Each row has a name. After each piece below comes the name of the row it's from, unless a question asks for something else. Each question is about the rows just above it. Places in a row count from 0.

[ 84  96 153 147  93 145 130 167 152 168 124 171 169 103 105  82  92 177
 106  91 152  89 143 121 129 162 117 170 157 127 100 152 149 166 112 127
  97  81 108 173 137 112 151  85 125] = Gepag
[138 134 159  96 100 149 142 166 152 168 147 169 155 174 166 114 123 101
 124  91 152  89 143 122 165  98 133 149  89 166 131 132 111  96 178 159
  80 111 164 114 147 103  94 151 147] = kulom
[ 84  96 153 147  93 145 130 167 152 168 116 171 169 103 105  82  92 177
 106  91 152  89 143 121 129 162 117 170 157 127 100 152 149 166 103 133
  86 166 139 173 165 138 123  83 128] = Medo
[ 84  96 153 146  93 145 130 167 152 168 116 171 169  92 105  82  92 177
 106  91 152  89 143 121 129 162  89 170 157 127 157 152  90 166 103 152
  86 166 139 173 165 138 123  83 128] = begul
q: [ 84  96 153 146  93 145 130 167 152 168 116 171 169  92 105  82  92 177
 106  91 152  89 143 121 129 162  89 170 157 127 157 152  90 166 103 152
  86 166 139 173 165 138 123  83 128] -> begul
q: [ 84  96 153 147  93 145 130 167 152 168 124 171 169 103 105  82  92 177
 106  91 152  89 143 121 129 162 117 170 157 127 100 152 149 166 112 127
  97  81 108 173 137 112 151  85 125] -> Gepag
After [132 111  96], its row goes on with -> [178 159  80 111 164 114 147 103  94 151 147]
The rest of the row after [103 152  86 166 139]: -> [173 165 138 123  83 128]
The rest of the row after [137 112 151]: -> [ 85 125]

[106 127 124 132 133 127 115 127 149 140 125 107 121 130 133 125 136 140
 137 132 122 139 148 179 132 121 101 128 134 142] -> pap
[106 127 124 132 133 127 115 127 149 140 125 107 121 130 133 125 136 140
 137 132 122 139 148 179 132 121 101 128 117 133] -> kulom
[106 127 124 132 133 127 115 127 149 140 125 107 121 130 133 125 128 140
 137 132 122 139 148 179 132 121 101 128 116 130] -> begul
[137 117 135 146 115 116 145 123 118 115  99 115 131 117 134 125 121 135
 114 133 127 118 103 106 132 126 107 169 117 133] -> zot
q: [106 127 124 132 133 127 115 127 149 140 125 107 121 130 133 125 136 140
 137 132 122 139 148 179 132 121 101 128 134 142] -> pap
Which row holds [137 117 135 146 115 116 145 123 118 115  99 115 131 117 134 125 121 135
 114 133 127 118 103 106 132 126 107 169 117 133]? -> zot

[148 122 121 127 132 113 116 118 131 126  94  98 132 133 143 154 127 138
 120 132 135 131 132 130 132 148 159 104 141 111 142 145 157 125 102 140
 117 182 164 163 128 116 168 104 165] : zot
[148 135 105 129 124 119 139 123 131 132 123 136 128 131 127 145 122 160
 135 122 138 148 139  97 128 137 128 125 118 139 146 120 141 133 123 142
 124 143 147 126 129 111 154 108 149] : Pefa
[125 113 144 126 137 123 106 121 130 119  96  81 130 134 140 142 132 106
 112 140 127 112 121 160 125 139 163 109 153 101 119 160 146 123  95 118
 118 158 140 161 126 136 126 129 138] : begul
[125 122 136 117 131 133 115 139 125 119 123 123 135 120 140 107 141 116
 118 127 116 132 126 142 146 114 129 135 131 124 149 122 121 116 143 154
 147 134 140 137 131 118 132 131  97] : Tisu
[164] is at row and place -> zot, 38
The row with [125 113 144 126 137 123 106 121 130 119  96  81 130 134 140 142 132 106
 112 140 127 112 121 160 125 139 163 109 153 101 119 160 146 123  95 118
 118 158 140 161 126 136 126 129 138] is -> begul

